Below are the code and all the weights of a small trained network. Each question names an input and a target symbol and asks about switching units off, where a switched-off unit gives its printed mean instead of its output.

import numpy as np


def w(rows, s, z=0):
    codes = np.array(rows[::2]) - 128.0
    scale = np.full(codes.shape[1], s)
    scale[-1] = z or s
    return codes * scale


def norm(h):
    return h / np.sqrt((h * h).mean(-1, keepdims=True) + 1e-5)


def f(y):
    return y / 2 * (1 + np.tanh(0.7978845608 * (y + 0.044715 * y**3)))


def softmax(a):
    e = np.exp(a - a.max(-1, keepdims=True))
    return e / e.sum(-1, keepdims=True)


def log_softmax(a):
    a = a - a.max(-1, keepdims=True)
    return a - np.log(np.exp(a).sum(-1, keepdims=True))


def net(x, mask):
    ids = ['ΓΘΠημξ'.index(c) for c in x.split()]
    T = len(ids)
    res = E[ids] + P[:T]
    u = 0
    for l in range(2):
        r = norm(res)
        for j in range(3):
            rows = slice(4 * j, 4 * j + 4)
            q, k, v = (r @ M[l][rows].T for M in (Q, K, V))
            z = softmax(np.where(np.tri(T) > 0, q @ k.T / 4**0.5, -1e9)) @ v
            o = O[l][rows]
            res = res + np.where(mask[u + j], z, o[:, -1]) @ o[:, :-1]
        u += 3
        y = f(norm(res) @ A[l][:, :-1].T + A[l][:, -1])
        res = res + np.where(mask[u : u + 4], y, B[l][:, -1]) @ B[l][:, :-1]
        u += 4
    return log_softmax(norm(res)[-1] @ U[:, :-1].T + U[:, -1])


Q, K, V, O, A, B = {}, {}, {}, {}, {}, {}
E = w([
[139,181,127],'Γ',
[188,215,199],'Θ',
[34,237,176],'Π',
[177,222,218],'η',
[252,181,22],'μ',
[143,183,154],'ξ',
],0.011)
P = w([
[32,133,167],'0',
[51,205,212],'1',
[146,182,158],'2',
[87,124,194],'3',
[19,41,159],'4',
[202,145,148],'5',
[207,147,94],'6',
[84,37,141],'7',
[29,2,138],'8',
[46,8,110],'9',
],0.0055)
Q[0] = w([
[116,21,87],'L0H1',
[225,143,132],'L0H1',
[80,54,111],'L0H1',
[68,132,161],'L0H1',
[103,94,209],'L0H2',
[25,59,116],'L0H2',
[91,165,158],'L0H2',
[137,86,189],'L0H2',
[159,127,176],'L0H3',
[83,105,212],'L0H3',
[101,14,210],'L0H3',
[162,255,129],'L0H3',
],0.0091)
K[0] = w([
[123,179,157],'L0H1',
[69,112,166],'L0H1',
[125,209,102],'L0H1',
[172,248,219],'L0H1',
[61,168,154],'L0H2',
[113,184,180],'L0H2',
[94,199,163],'L0H2',
[100,79,160],'L0H2',
[117,94,164],'L0H3',
[147,167,141],'L0H3',
[172,114,167],'L0H3',
[128,167,46],'L0H3',
],0.011)
V[0] = w([
[105,215,124],'L0H1',
[110,76,170],'L0H1',
[67,186,92],'L0H1',
[69,123,134],'L0H1',
[129,12,124],'L0H2',
[142,42,185],'L0H2',
[110,166,84],'L0H2',
[247,113,82],'L0H2',
[50,197,53],'L0H3',
[157,61,178],'L0H3',
[176,159,161],'L0H3',
[150,59,120],'L0H3',
],0.011)
O[0] = w([
[105,107,80,217],'L0H1',
[136,209,97,100],'L0H1',
[157,76,207,165],'L0H1',
[169,56,95,125],'L0H1',
[114,175,114,5],'L0H2',
[132,164,142,69],'L0H2',
[75,142,254,144],'L0H2',
[84,108,131,92],'L0H2',
[58,149,172,159],'L0H3',
[137,160,41,83],'L0H3',
[98,109,50,182],'L0H3',
[56,153,136,50],'L0H3',
],0.0069,0.011)
A[0] = w([
[95,182,156,208],'L0N1',
[3,184,141,158],'L0N2',
[154,108,69,113],'L0N3',
[90,194,93,3],'L0N4',
],0.011,0.0033)
B[0] = w([
[56,77,179,175],'L0N1',
[1,88,115,253],'L0N2',
[120,73,188,169],'L0N3',
[213,48,49,42],'L0N4',
],0.0082,0.0011)
Q[1] = w([
[75,127,93],'L1H1',
[85,131,85],'L1H1',
[141,153,76],'L1H1',
[132,253,125],'L1H1',
[81,84,113],'L1H2',
[66,162,97],'L1H2',
[123,106,103],'L1H2',
[72,37,101],'L1H2',
[130,124,166],'L1H3',
[148,152,156],'L1H3',
[88,160,79],'L1H3',
[154,127,175],'L1H3',
],0.012)
K[1] = w([
[131,186,200],'L1H1',
[71,219,190],'L1H1',
[171,110,229],'L1H1',
[86,57,254],'L1H1',
[104,129,83],'L1H2',
[27,181,140],'L1H2',
[42,185,83],'L1H2',
[48,109,130],'L1H2',
[116,213,132],'L1H3',
[91,108,221],'L1H3',
[69,184,197],'L1H3',
[212,126,221],'L1H3',
],0.0098)
V[1] = w([
[124,142,163],'L1H1',
[101,156,206],'L1H1',
[202,48,48],'L1H1',
[90,121,152],'L1H1',
[105,30,140],'L1H2',
[204,222,130],'L1H2',
[133,78,169],'L1H2',
[138,142,82],'L1H2',
[80,116,28],'L1H3',
[40,245,234],'L1H3',
[117,44,46],'L1H3',
[199,1,114],'L1H3',
],0.0092)
O[1] = w([
[82,117,67,142],'L1H1',
[252,54,7,151],'L1H1',
[23,147,154,177],'L1H1',
[146,7,46,129],'L1H1',
[188,149,127,202],'L1H2',
[77,87,39,95],'L1H2',
[160,100,98,208],'L1H2',
[109,123,177,77],'L1H2',
[92,164,209,2],'L1H3',
[75,88,71,93],'L1H3',
[157,157,163,97],'L1H3',
[217,105,141,253],'L1H3',
],0.004,0.0081)
A[1] = w([
[220,94,2,131],'L1N1',
[158,34,223,135],'L1N2',
[61,149,65,57],'L1N3',
[63,155,84,3],'L1N4',
],0.0084,0.0036)
B[1] = w([
[55,193,81,215],'L1N1',
[78,222,117,255],'L1N2',
[123,68,86,116],'L1N3',
[235,33,2,116],'L1N4',
],0.0058,0.0084)
U = w([
[103,239,52,187],'Γ',
[203,97,114,11],'Θ',
[94,184,33,94],'Π',
[42,88,248,223],'η',
[183,35,104,76],'μ',
[219,3,168,141],'ξ',
],0.0065,0.0012)

Each question gives the input, a string of symbols that net reads in full, and the target symbol t.
The units are the heads (4 rows each of Q, K, V and O) and the neurons (one row each of A and B). Each row of codes is followed by its name. A weight is (code - 128) times the scale printed after its matrix; where a second scale follows, it is the last column's (O, A, B and U).
mask holds one flag per unit, layer by layer, with each layer's heads first. A switched-off unit (its flag False) gives its mean, the last column of its rows in O or B, instead of its output. The means were averaged over made-up inputs and are rounded, as every weight is.
A unit's drop is (log p(t) with every unit on - log p(t) with that unit switched off) / (log p(t) with every unit on - log p(t) with every unit switched off).
The circuit of an input: a set's keep is (log p(t) with only the set's units on - log p(t) with every unit switched off) / (log p(t) with every unit on - log p(t) with every unit switched off). Starting from the 12 units with the biggest drops (on a tie, the unit counted first), units are removed one at a time, each time the one whose removal leaves the highest keep (on an exact tie, the one counted first), for as long as the keep stays at least 0.8.
units of the circuit, in order: the units of the circuit, biggest drop first
unit that matters most: the unit with the biggest drop
top k neurons: the k neurons with the biggest drops, biggest first
heads that matter: for each layer, one digit per head in row order, 1 if its drop is at least 0.15 and else 0, layers parted by /
drop when u is switched off: that unit's drop, to one decimal
input η Γ η Θ μ Γ η, target η: heads that matter -> 010 / 100
input Γ η Θ Θ ξ, target Γ: top 2 neurons -> [L1N1; L0N1]
input ξ η Θ Γ μ Γ Γ, target η: units of the circuit, in order -> [L0H2; L0H1; L0H3]
input μ Γ Θ ξ μ Θ Θ Θ η, target Γ: top 2 neurons -> [L1N1; L0N1]
input μ ξ Θ, target η: units of the circuit, in order -> [L1H3; L0H2]
input μ ξ ξ, target η: unit that matters most -> L1H3
input ξ Γ Θ Θ Θ Γ μ Γ μ, target η: heads that matter -> 010 / 100
input Γ Π ξ ξ η η Θ Θ μ μ, target Γ: top 2 neurons -> [L1N1; L1N2]
input μ η η η, target Π: heads that matter -> 111 / 101
input Γ η μ μ Γ Γ Π, target η: heads that matter -> 000 / 000
input ξ Θ η Γ, target Γ: top 3 neurons -> [L1N1; L0N1; L0N2]
input η Θ μ ξ η Θ ξ Γ, target Γ: heads that matter -> 110 / 100
input η η Θ η, target Π: heads that matter -> 000 / 010
input ξ μ μ μ μ Γ, target η: units of the circuit, in order -> [L0H2]
input Θ Θ Θ ξ, target Γ: heads that matter -> 001 / 100
input Π Θ η ξ η Θ Π η Θ ξ, target Π: heads that matter -> 100 / 100
input Π Γ ξ Γ, target ξ: heads that matter -> 100 / 000
input μ Θ Θ, target η: top 2 neurons -> [L0N1; L1N1]
input Π Γ Θ Γ Γ Π Π, target η: top 3 neurons -> [L0N1; L1N1; L1N2]
input Π Θ Θ η Θ η η Θ Γ, target Π: unit that matters most -> L1N1
input η Γ η Θ ξ, target Π: drop when L1N1 is switched off -> 0.5
input μ Θ η η η Θ Θ, target Π: drop when L1N1 is switched off -> 0.5
input Π Γ Θ Π Π Θ Θ ξ η, target Γ: drop when L1N1 is switched off -> 0.3
